Below is a small trained network, with its code and all its weights. Each question gives an input and a class and asks what happens when units are switched off, that is, made to give their printed mean instead of their output.

import numpy as np


def w(rows, s, z=0):
    codes = np.array(rows[::2]) - 128.0
    scale = np.full(codes.shape[1], s)
    scale[-1] = z or s
    return codes * scale


def f(y):
    return y / 2 * (1 + np.tanh(0.7978845608 * (y + 0.044715 * y**3)))


def log_softmax(a):
    a = a - a.max(-1, keepdims=True)
    return a - np.log(np.exp(a).sum(-1, keepdims=True))


def net(x, mask):
    res = np.array(x, float).reshape(1, 4) / 4 @ E
    y = f(res @ A[0][:, :-1].T + A[0][:, -1])
    res = res + np.where(mask, y, B[0][:, -1]) @ B[0][:, :-1]
    return log_softmax(res[-1] @ U[:, :-1].T + U[:, -1])


A, B = {}, {}
E = w([
[144,123,153,100,109,122,59,130,134,129,127],'x0',
[47,164,157,190,142,21,79,21,98,200,69],'x1',
[149,174,162,130,2,67,164,122,48,2,151],'x2',
[199,122,214,68,136,155,234,24,89,230,118],'x3',
],0.01)
A[0] = w([
[44,70,105,132,218,150,86,137,220,200,115,251],'n1',
[184,10,135,116,190,159,130,160,158,122,148,131],'n2',
[146,86,67,105,132,138,122,157,153,85,128,114],'n3',
[206,143,87,112,134,136,128,118,54,97,101,70],'n4',
[151,90,97,88,179,186,127,117,176,180,157,149],'n5',
[102,85,33,133,185,161,69,187,151,73,115,58],'n6',
[68,142,172,210,180,49,85,33,82,208,78,10],'n7',
[89,144,191,155,194,44,120,38,140,185,72,187],'n8',
[159,180,191,86,37,83,194,119,36,68,189,105],'n9',
[112,121,62,127,101,137,112,181,192,139,127,79],'n10',
[116,130,100,105,119,128,127,127,106,143,117,105],'n11',
[205,17,130,30,198,222,176,148,168,183,192,155],'n12',
[87,192,171,204,86,18,119,114,38,85,104,120],'n13',
[76,99,74,191,116,183,70,233,156,97,72,254],'n14',
[113,133,67,210,66,110,92,132,119,117,148,90],'n15',
[44,23,107,173,219,133,85,138,254,201,76,3],'n16',
[104,120,56,214,126,151,69,203,235,91,148,20],'n17',
[131,147,115,122,147,96,93,83,132,83,145,112],'n18',
[62,109,51,174,182,96,69,226,192,61,168,178],'n19',
[191,132,131,108,56,114,167,104,81,61,118,18],'n20',
[170,101,129,110,142,205,116,164,176,148,117,127],'n21',
[15,142,87,216,120,32,61,135,157,16,128,127],'n22',
[110,78,128,134,140,144,103,126,72,134,123,111],'n23',
[159,96,112,84,90,193,161,186,171,53,197,235],'n24',
[125,128,132,134,146,107,122,86,167,192,113,23],'n25',
[113,94,118,139,80,149,131,123,133,142,107,128],'n26',
[98,128,83,85,150,125,96,150,91,142,170,92],'n27',
[150,64,157,94,66,68,182,153,54,101,181,31],'n28',
[83,187,91,166,93,83,67,103,68,60,122,104],'n29',
[180,87,137,140,94,195,160,189,187,33,246,27],'n30',
[147,124,131,94,159,169,131,137,180,127,125,103],'n31',
],0.0078,0.0097)
B[0] = w([
[207,159,168,111,186,159,131,92,61,210,190,249],'n1',
[104,124,156,132,129,130,180,201,104,127,133,176],'n2',
[88,133,124,139,122,158,89,90,127,172,113,160],'n3',
[128,168,62,144,118,133,127,78,135,154,153,133],'n4',
[163,169,174,72,185,83,201,166,80,83,123,181],'n5',
[171,161,126,137,125,161,110,104,140,184,172,188],'n6',
[177,167,76,171,172,171,102,61,141,219,188,198],'n7',
[113,92,78,129,81,174,76,115,191,98,95,223],'n8',
[115,103,46,207,131,222,37,39,228,169,115,204],'n9',
[137,99,125,86,159,175,127,87,155,159,137,157],'n10',
[140,140,113,136,124,132,123,125,130,130,111,123],'n11',
[116,177,192,49,123,91,164,194,69,93,132,225],'n12',
[102,93,156,92,76,96,160,200,111,66,101,208],'n13',
[69,55,61,175,71,136,98,118,194,90,93,253],'n14',
[119,153,134,136,81,102,140,203,107,104,111,160],'n15',
[57,35,55,168,74,102,70,93,225,43,50,194],'n16',
[215,220,173,65,218,169,166,103,98,172,255,192],'n17',
[99,121,125,113,137,113,137,159,137,127,139,138],'n18',
[145,89,93,173,128,200,69,8,180,172,111,250],'n19',
[171,140,127,116,115,173,102,77,88,192,188,156],'n20',
[125,126,150,127,115,67,167,165,82,121,112,171],'n21',
[72,148,186,89,125,65,173,170,68,52,101,235],'n22',
[131,113,128,115,135,143,116,117,113,135,127,126],'n23',
[218,172,126,92,193,125,109,92,100,218,178,236],'n24',
[171,132,103,103,195,164,111,44,149,179,161,139],'n25',
[102,152,101,143,148,135,151,138,137,129,128,128],'n26',
[151,117,123,167,109,144,99,131,128,150,101,133],'n27',
[137,132,134,97,182,180,129,92,139,212,152,153],'n28',
[131,147,169,142,94,73,169,172,92,77,125,185],'n29',
[50,31,44,183,78,166,30,69,204,77,56,189],'n30',
[110,145,132,125,114,87,170,117,121,119,125,148],'n31',
],0.0077,0.018)
U = w([
[211,162,130,143,198,154,93,102,112,209,195,2],'0',
[81,23,76,196,94,145,57,104,197,86,30,238],'1',
[103,139,210,109,118,31,186,255,33,19,79,234],'2',
],0.01,0.00084)

Each question gives the input, the list of numbers given to net, and the class t.
The units are the neurons (one row each of A and B). Each row of codes is followed by its name. A weight is (code - 128) times the scale printed after its matrix; where a second scale follows, it is the last column's (A, B and U).
mask holds one flag per neuron, in row order. A switched-off neuron (its flag False) gives its mean, the last column of its row in B, instead of its output. The means were averaged over made-up inputs and are rounded, as every weight is.
A unit's drop is (log p(t) with every unit on - log p(t) with that unit switched off) / (log p(t) with every unit on - log p(t) with every unit switched off).
The circuit of an input: a set's keep is (log p(t) with only the set's units on - log p(t) with every unit switched off) / (log p(t) with every unit on - log p(t) with every unit switched off). Starting from the 12 units with the biggest drops (on a tie, the unit counted first), units are removed one at a time, each time the one whose removal leaves the highest keep (on an exact tie, the one counted first), for as long as the keep stays at least 0.8.
circuit, biggest first: the units of the circuit, biggest drop first
most important unit: the unit with the biggest drop
top k neurons: the k neurons with the biggest drops, biggest first
drop when u is switched off: that unit's drop, to one decimal
input [-6,-2,0,8], class 2: circuit, biggest first => [n12; n19]
input [6,-3,-2,-8], class 0: circuit, biggest first => [n17]
input [-8,2,4,7], class 1: top 4 neurons => [n1; n24; n17; n9]
input [5,3,1,0], class 2: circuit, biggest first => [n19; n9]
input [-7,8,2,7], class 1: top 2 neurons => [n8; n1]
input [-3,0,0,2], class 2: top 2 neurons => [n19; n7]
input [3,-7,-2,-5], class 0: top 2 neurons => [n17; n24]
input [8,7,1,8], class 1: top 2 neurons => [n8; n1]
input [-2,1,8,0], class 2: top 4 neurons => [n19; n13; n14; n30]
input [8,-1,-1,-3], class 0: top 2 neurons => [n16; n30]
input [3,2,1,8], class 1: top 4 neurons => [n1; n24; n17; n8]
input [5,7,2,3], class 1: top 3 neurons => [n8; n1; n24]
input [7,-5,4,0], class 1: top 3 neurons => [n30; n1; n17]
input [7,3,8,3], class 1: most important unit => n9
input [1,-7,-8,-8], class 0: top 2 neurons => [n17; n1]
input [-1,1,5,3], class 1: top 4 neurons => [n1; n17; n24; n9]
input [-7,-4,-6,-7], class 0: drop when n17 is switched off => 3.0
input [1,-1,-7,-3], class 0: drop when n1 is switched off => 6.6
input [7,-5,-3,-7], class 0: drop when n17 is switched off => 2.6
